Rows are numbered. After the first two, each row is followed by the number of the nearest row among all rows above it, by straight-line distance.
1: -19 4 9 2 3 14 1 11 -14 -16 -4 14 -18 6 -1 -2 4 -14 -3 -8 -29 -1
2: -16 1 3 -2 -8 10 -1 18 -6 -31 2 13 2 -10 -7 -33 -6 0 4 15 -5 22
3: -7 11 25 2 12 -3 4 -2 -17 -51 7 7 -2 -4 -5 -21 5 -6 0 9 -4 11
2
4: 1 10 59 4 13 -5 3 6 -12 -58 11 2 -1 -28 -2 5 17 -2 -3 -28 -22 -12
3
5: -6 6 29 -1 -8 6 3 29 -13 -29 1 3 -1 -5 -8 -16 1 1 -2 -7 -5 24
2
6: 6 -35 40 3 3 6 0 7 -9 -8 -5 -5 -3 11 -7 8 16 2 -7 -20 -11 16
5
7: 0 16 31 -3 -4 0 2 18 -12 -16 12 1 11 -6 -5 -29 -6 9 3 8 7 28
5
8: 10 -3 30 8 -13 -1 -1 30 -21 -3 -4 5 -21 13 -8 6 0 -1 -2 2 -8 31
5
9: -4 3 14 -5 -14 10 3 7 -16 23 -3 9 -2 0 -10 -6 -8 2 -3 -8 -28 -1
1
10: -12 -45 20 4 8 0 3 16 -24 -9 -4 8 -9 -24 -8 17 3 -9 -2 -10 -34 -28
1
11: -3 13 30 -7 2 -4 7 -2 -25 -7 8 2 6 -2 -5 -13 1 5 -1 2 -11 5
7
12: -12 12 19 -1 0 5 3 5 -29 -15 -4 14 3 5 -2 -7 -7 -9 -1 -1 -27 8
1
13: -2 -11 9 6 -6 9 3 17 -15 33 -4 12 -4 10 -3 13 3 -6 -6 -10 -33 0
9
14: -3 4 13 13 9 -4 4 0 -25 -13 -5 4 0 -5 -4 20 19 -4 -6 4 -2 4
11
15: 6 -6 31 3 -5 -13 -1 11 -40 -9 2 3 0 15 -16 1 -7 -3 -2 7 6 2
11
16: -10 -4 9 0 14 0 5 -3 -20 -9 1 13 -7 -1 -4 8 6 -2 -2 -7 -17 -3
14
17: -3 4 17 1 1 2 -1 8 -18 -28 -6 12 -3 1 2 -4 8 -4 -4 0 -9 7
12
18: 2 -7 29 -6 -14 7 5 30 -24 29 -5 7 -5 2 -10 6 -1 -3 -2 -16 -31 -2
13
19: -1 2 38 -4 -2 1 3 20 -18 -23 4 0 1 -3 -9 -2 1 4 -2 -15 0 6
5
20: -7 -21 -5 10 14 -2 -5 5 -19 -7 -15 12 -6 -14 -7 32 3 -9 -3 -26 -4 -25
16
21: -1 -32 17 -4 7 -1 3 2 -28 -6 -5 14 -2 -21 -12 7 2 -4 -6 -10 -30 -16
10
22: 0 -57 6 2 10 16 0 32 -23 -12 -7 10 -17 -20 -8 6 0 -14 -3 -21 -37 -17
10
23: 6 26 16 0 -5 -10 2 0 -1 -2 2 1 -2 9 -6 2 -3 5 -1 -4 1 -1
11
24: 7 -45 -2 3 0 -3 -5 2 -16 -56 -11 9 -3 -10 -7 24 5 3 -4 -23 20 -14
20
25: 3 63 19 8 21 -2 10 -23 -42 -3 -2 4 -5 -9 -1 18 22 -3 -9 -13 -23 -23
14
26: -11 -6 8 12 -1 3 -6 3 -28 -32 -9 9 -28 -10 -6 9 -2 -14 -3 -2 -4 -1
17
27: -4 -8 13 -11 -14 0 1 24 -15 18 1 9 18 7 -11 0 -10 -2 -1 -8 -25 -4
9
28: 1 -7 11 7 16 -3 0 7 -40 -24 -9 18 -15 -12 -9 21 9 -7 -6 -18 -12 -32
20
29: -9 19 31 -3 4 -6 8 -14 -8 -8 13 15 0 21 4 -37 8 4 -1 27 -11 42
7
30: -2 -14 3 2 9 2 -2 2 -23 1 -6 8 -3 -4 -6 15 -9 -11 -1 -4 -17 -25
16
31: -14 -5 23 13 18 0 0 8 -17 -12 -7 16 -28 -7 -1 6 2 -16 -4 0 -11 2
26
32: -2 13 24 2 2 -5 0 10 -31 -26 -4 9 -8 18 -9 2 3 -1 -4 0 -5 18
17
33: -12 -8 -9 -4 6 9 1 -5 -5 -23 1 1 -1 5 2 -15 -3 -7 1 8 8 19
2
34: -6 8 51 -2 5 8 8 1 -24 18 -2 12 -9 -22 -2 20 10 -2 -7 -21 -50 -14
18
35: -4 26 58 3 8 0 1 5 -9 -55 6 -12 -16 -4 -5 5 24 -3 -5 -6 -18 13
4
36: -8 -48 -1 6 2 6 -6 14 -27 -30 -12 19 -5 7 -10 31 3 -17 -5 -14 -8 -11
20
37: -6 11 27 3 9 -3 3 17 -11 -5 -2 -7 16 4 -5 12 15 10 -8 -12 -16 20
19
38: 0 7 4 2 -1 -4 -3 -2 -25 -31 -6 19 -2 7 -7 7 4 -4 -2 4 12 5
17
39: -1 -6 22 8 5 -14 -1 -16 -50 -63 1 14 -30 -21 -14 15 7 -13 -3 -7 15 -29
28
40: -2 1 24 -5 -21 5 4 27 -14 -12 -6 4 21 18 -9 0 -1 7 -4 -8 -18 13
27
41: 9 4 24 -4 0 -9 -1 6 -32 -21 -8 13 4 -5 -14 19 -1 2 -6 -17 -9 -23
28
42: 1 -18 35 -5 0 -4 0 9 -25 -20 2 6 -1 -2 -16 3 0 4 -2 -14 -3 -1
19
43: 6 36 2 1 -3 -9 -1 -9 -28 -1 -8 4 7 16 -7 10 -3 -1 -3 -6 11 -9
23
44: -1 11 37 2 0 -7 9 -6 -29 11 5 -1 -1 5 -6 -14 8 3 -3 -1 -19 21
11
45: 9 25 39 3 3 0 1 -3 -16 -12 3 -9 -4 2 -7 6 22 6 -6 -2 22 29
32
46: 2 -8 8 6 0 -1 -1 -9 -27 -8 -8 8 0 4 -4 16 -1 -5 -3 6 -4 0
14
47: 4 -13 3 0 -1 -1 -4 -12 -35 -7 -10 12 -7 20 -11 29 -6 -3 -6 -3 -6 -21
46
48: -11 -32 21 -5 3 -2 -1 26 -35 -22 -6 19 -10 -21 -9 7 -2 -5 -1 -18 -24 -5
21
49: 2 -18 14 5 -9 10 1 22 -23 -31 -15 10 -3 6 -6 10 3 -4 -6 -9 -26 -2
17
50: -5 13 42 4 1 -6 2 17 -23 -7 -5 -4 -5 30 -8 -3 11 11 -6 -5 6 34
32
51: 3 -49 12 10 -5 0 -5 6 -17 -44 -5 1 -9 -4 -8 18 2 -16 -5 -7 8 6
24
52: -4 22 26 2 12 0 3 -8 -11 -32 5 2 -2 0 -5 -11 12 -2 -3 3 -10 14
3
53: -21 -44 37 -2 4 15 9 8 -4 3 0 1 -2 -25 -6 -14 3 1 -3 5 -44 -1
21
54: -4 11 14 -1 6 1 7 -1 -10 32 -1 -1 5 -1 2 -9 9 -3 -2 0 -15 8
9
55: 6 51 8 1 3 -14 -1 4 -22 -9 -5 2 6 1 -6 8 1 -4 -3 10 9 -1
43
56: 8 -8 20 2 -2 -4 -2 24 -24 -11 -6 10 20 15 -14 8 -6 -4 -3 -12 -8 -1
40
57: -3 -32 31 0 7 3 1 20 -16 -27 -3 3 -3 2 -8 9 9 1 -4 -23 -13 -1
42
58: 0 29 25 1 4 -5 5 7 -12 -3 1 2 5 17 -5 -8 5 -1 -2 -2 5 20
23
59: 13 34 52 4 -6 -6 9 4 -15 24 1 3 14 -2 -4 6 13 9 -11 -11 -16 19
44
60: -2 0 15 2 19 0 -2 -17 -12 -15 -8 10 -22 3 6 11 8 -4 -3 -8 -3 1
16
61: -9 -10 16 -4 -4 -1 1 27 -28 -15 -6 21 0 -14 -9 11 -5 -4 -2 -17 -29 -19
48
62: 7 19 17 -2 -4 -10 -2 -2 -38 -5 -9 8 5 13 -7 23 -1 -1 -4 10 2 -16
43
63: -6 7 36 9 18 -12 -1 -13 -16 -63 7 -4 -22 -8 -8 -3 17 -1 -3 15 24 22
3
64: -8 -56 20 4 10 9 -1 16 -30 -2 -7 17 -6 -24 -6 19 5 -10 -5 -17 -16 -30
10
65: 7 -42 -37 1 -30 -1 -11 27 -2 21 -9 8 10 32 -12 -14 -25 -1 4 15 29 15
33
66: -9 1 26 1 -1 -15 -4 3 -22 -63 8 -2 -3 -16 -6 -9 10 -5 -2 4 32 5
63
67: -1 -4 0 12 7 -10 -4 -20 -29 -15 -8 8 -10 3 -12 5 0 -10 -4 17 5 14
46
68: 2 5 8 4 -22 -2 -2 15 -27 36 -10 5 -2 7 -10 17 -4 -5 -6 -6 -1 9
13
69: 2 -6 6 10 6 -1 -4 -12 -18 -23 -9 2 -8 9 -5 21 0 -4 -3 -4 10 4
46
70: -4 -7 22 -1 -5 6 1 9 -24 13 -10 18 1 11 -8 -1 2 -7 -1 4 -13 7
9
71: -5 -3 21 14 3 -3 1 -12 -26 -12 -7 7 -13 17 -1 10 14 -9 -4 2 -5 12
46
72: 2 45 2 9 -5 0 -3 -21 -26 -10 -7 6 -5 34 -9 8 2 -6 -3 1 12 11
43
